Below is a small trained network, with its code and all its weights. Each question gives an input and a class and asks what happens when units are switched off, that is, made to give their printed mean instead of their output.

import numpy as np


def w(rows, s, z=0):
    codes = np.array(rows[::2]) - 128.0
    scale = np.full(codes.shape[1], s)
    scale[-1] = z or s
    return codes * scale


def f(y):
    return y / 2 * (1 + np.tanh(0.7978845608 * (y + 0.044715 * y**3)))


def log_softmax(a):
    a = a - a.max(-1, keepdims=True)
    return a - np.log(np.exp(a).sum(-1, keepdims=True))


def net(x, mask):
    res = np.array(x, float).reshape(1, 6) / 4 @ E
    y = f(res @ A[0][:, :-1].T + A[0][:, -1])
    res = res + np.where(mask, y, B[0][:, -1]) @ B[0][:, :-1]
    return log_softmax(res[-1] @ U[:, :-1].T + U[:, -1])


A, B = {}, {}
E = w([
[101,110,184,166,50,38,83,129,143,199],'x0',
[8,101,81,59,125,102,96,177,191,79],'x1',
[130,122,134,128,133,133,122,128,132,131],'x2',
[141,114,13,80,154,111,94,142,27,238],'x3',
[225,122,64,168,120,88,44,156,146,40],'x4',
[135,131,136,124,139,123,127,136,140,136],'x5',
],0.011)
A[0] = w([
[142,150,146,86,116,113,125,124,114,117,107],'n1',
[144,127,100,111,143,123,109,129,108,170,58],'n2',
[52,134,177,138,117,198,192,137,82,186,97],'n3',
[129,120,139,131,75,142,125,164,118,138,20],'n4',
[123,115,184,129,144,112,148,98,153,93,29],'n5',
[146,105,110,173,142,119,126,141,154,106,57],'n6',
[159,126,118,124,90,110,88,144,94,76,30],'n7',
[138,123,163,142,111,121,170,87,191,65,76],'n8',
[161,142,114,81,170,207,145,159,94,73,70],'n9',
[122,139,145,139,132,155,116,169,116,138,77],'n10',
[14,102,76,37,113,96,96,181,193,79,26],'n11',
[102,153,157,104,109,173,187,129,125,173,85],'n12',
[135,142,80,123,169,174,148,104,171,116,55],'n13',
[228,160,155,191,84,177,178,101,81,179,65],'n14',
[115,174,148,139,113,92,106,142,125,145,38],'n15',
[77,124,140,126,162,177,163,121,123,170,93],'n16',
[109,176,108,125,184,199,128,134,84,81,62],'n17',
[82,122,152,78,113,107,214,71,145,170,97],'n18',
[200,135,171,201,188,117,170,52,82,152,45],'n19',
[134,59,126,121,164,148,124,99,130,111,53],'n20',
[212,117,71,175,113,98,4,170,130,63,81],'n21',
[101,139,131,107,154,142,197,112,146,174,61],'n22',
[185,143,114,176,113,139,161,112,127,151,25],'n23',
[120,104,34,55,150,72,94,129,68,192,90],'n24',
[158,112,86,74,189,144,122,143,108,184,90],'n25',
[115,119,104,169,99,159,142,156,126,133,104],'n26',
[164,146,153,155,125,137,107,85,118,162,47],'n27',
[156,131,101,78,206,185,179,121,127,75,54],'n28',
[98,158,193,184,99,150,173,118,209,41,98],'n29',
[136,103,122,107,109,124,164,132,96,95,46],'n30',
[129,160,137,118,122,117,134,156,111,121,116],'n31',
[116,128,115,81,145,79,129,64,140,105,74],'n32',
[158,136,68,120,186,170,194,107,145,89,65],'n33',
[127,124,31,122,136,123,96,146,62,221,99],'n34',
[123,155,119,105,100,151,105,159,86,136,29],'n35',
[176,166,69,169,118,120,63,134,161,88,53],'n36',
[137,114,185,146,44,83,75,153,107,170,44],'n37',
[101,96,148,168,16,23,75,115,148,198,27],'n38',
[163,130,114,55,168,191,179,148,97,64,63],'n39',
[51,85,89,88,131,118,109,120,161,108,2],'n40',
[124,122,165,149,111,138,162,163,134,86,47],'n41',
[132,135,138,83,138,99,120,101,130,116,79],'n42',
[125,156,91,122,138,131,113,100,148,161,45],'n43',
[62,150,155,81,99,155,158,103,96,172,101],'n44',
],0.012,0.0065)
B[0] = w([
[121,144,102,116,120,133,152,121,123,132,125],'n1',
[149,164,158,127,98,158,125,116,102,108,152],'n2',
[210,87,60,132,148,82,134,98,145,120,209],'n3',
[114,121,124,116,124,122,111,125,138,114,124],'n4',
[142,180,114,126,91,153,118,100,89,151,163],'n5',
[149,128,91,117,101,127,165,101,157,162,144],'n6',
[163,92,112,139,141,111,141,121,154,140,155],'n7',
[163,160,186,111,91,174,127,106,105,126,201],'n8',
[62,147,144,157,134,79,127,108,154,149,189],'n9',
[129,140,124,139,118,128,155,135,133,134,122],'n10',
[98,74,71,84,163,199,145,249,35,122,235],'n11',
[185,134,103,123,139,92,119,139,185,123,178],'n12',
[74,106,136,159,148,110,118,110,133,136,157],'n13',
[61,76,89,69,145,184,149,235,76,83,220],'n14',
[90,107,113,126,124,124,154,112,144,111,135],'n15',
[180,104,80,131,148,85,135,122,156,142,174],'n16',
[76,144,138,148,134,92,132,109,142,111,176],'n17',
[193,98,73,118,150,81,126,108,175,137,194],'n18',
[93,83,94,83,132,175,113,224,91,134,208],'n19',
[118,95,152,126,130,110,125,134,115,153,129],'n20',
[238,81,53,114,174,61,172,113,193,132,241],'n21',
[168,88,106,132,140,101,116,123,151,124,167],'n22',
[114,118,113,119,152,146,110,174,134,139,159],'n23',
[155,170,192,107,61,215,117,90,127,110,221],'n24',
[143,154,179,140,95,168,132,101,124,132,180],'n25',
[119,109,127,105,92,117,129,125,137,140,125],'n26',
[99,116,104,87,137,134,124,171,113,123,155],'n27',
[63,139,157,168,150,86,109,104,135,154,196],'n28',
[188,179,215,114,44,227,93,69,92,121,255],'n29',
[121,137,133,113,116,109,112,131,124,134,124],'n30',
[129,123,129,139,146,135,123,126,126,127,126],'n31',
[125,124,132,126,132,128,125,149,128,103,133],'n32',
[81,158,146,168,115,79,109,125,140,138,186],'n33',
[161,177,211,131,60,195,107,80,122,101,217],'n34',
[137,127,154,116,131,139,142,126,115,132,131],'n35',
[184,74,76,89,153,80,142,109,159,178,189],'n36',
[35,166,134,190,170,80,148,82,131,142,179],'n37',
[1,172,169,198,166,72,110,85,144,130,214],'n38',
[58,160,139,175,141,78,131,100,126,148,194],'n39',
[111,113,97,115,128,147,136,201,92,139,173],'n40',
[152,156,170,101,118,153,103,107,94,174,160],'n41',
[124,131,116,134,124,130,147,130,115,108,124],'n42',
[138,135,130,127,104,132,124,123,88,108,130],'n43',
[185,98,90,132,163,81,152,126,183,109,189],'n44',
],0.0094,0.018)
U = w([
[197,158,191,139,90,195,146,66,111,124,170],'0',
[241,100,67,139,161,47,158,99,158,127,241],'1',
[92,102,92,121,150,168,153,254,85,124,3],'2',
[28,152,152,190,156,43,149,68,131,130,65],'3',
],0.009,0.0013)

Each question gives the input, the list of numbers given to net, and the class t.
The units are the neurons (one row each of A and B). Each row of codes is followed by its name. A weight is (code - 128) times the scale printed after its matrix; where a second scale follows, it is the last column's (A, B and U).
mask holds one flag per neuron, in row order. A switched-off neuron (its flag False) gives its mean, the last column of its row in B, instead of its output. The means were averaged over made-up inputs and are rounded, as every weight is.
A unit's drop is (log p(t) with every unit on - log p(t) with that unit switched off) / (log p(t) with every unit on - log p(t) with every unit switched off).
The circuit of an input: a set's keep is (log p(t) with only the set's units on - log p(t) with every unit switched off) / (log p(t) with every unit on - log p(t) with every unit switched off). Starting from the 12 units with the biggest drops (on a tie, the unit counted first), units are removed one at a time, each time the one whose removal leaves the highest keep (on an exact tie, the one counted first), for as long as the keep stays at least 0.8.
units of the circuit, in order: the units of the circuit, biggest drop first
most important unit: the unit with the biggest drop
top k neurons: the k neurons with the biggest drops, biggest first
drop when u is switched off: that unit's drop, to one decimal
input [2,-6,4,8,8,-2], class 0: most important unit => n34
input [8,8,5,8,-1,3], class 0: top 4 neurons => n24, n34, n14, n19
input [1,5,8,-4,-1,-3], class 2: top 2 neurons => n11, n34
input [8,-6,4,-6,7,-7], class 3: top 3 neurons => n38, n37, n3
input [-2,8,-4,-5,-8,-2], class 1: top 4 neurons => n18, n3, n44, n14
input [-8,-8,-5,7,-2,-2], class 2: top 2 neurons => n14, n19
input [-7,-1,-7,8,2,-7], class 0: top 2 neurons => n24, n34
input [-8,3,-7,-2,-8,1], class 1: top 2 neurons => n3, n18
input [4,-7,4,-1,-6,6], class 2: top 3 neurons => n14, n19, n21
input [-8,1,-3,-7,5,-4], class 3: top 3 neurons => n39, n28, n9
input [-8,-2,-5,8,8,-8], class 0: top 3 neurons => n34, n24, n25
input [3,-7,8,-2,6,6], class 2: top 3 neurons => n14, n19, n3
input [-5,-4,5,-2,-5,6], class 1: top 2 neurons => n3, n38
input [7,1,-4,-4,4,8], class 3: units of the circuit, in order => n38
input [5,2,8,8,8,6], class 0: top 2 neurons => n24, n34
input [8,5,1,-2,6,8], class 3: top 2 neurons => n38, n37
input [-7,-7,-4,1,-8,-1], class 1: drop when n3 is switched off => 0.6
input [-1,-5,-7,7,-8,8], class 1: drop when n36 is switched off => 0.0
input [3,6,3,-4,-1,2], class 2: drop when n11 is switched off => 3.3
input [6,7,-1,-3,-1,1], class 2: units of the circuit, in order => n11
input [-2,5,-7,7,-3,-2], class 0: drop when n24 is switched off => 0.1
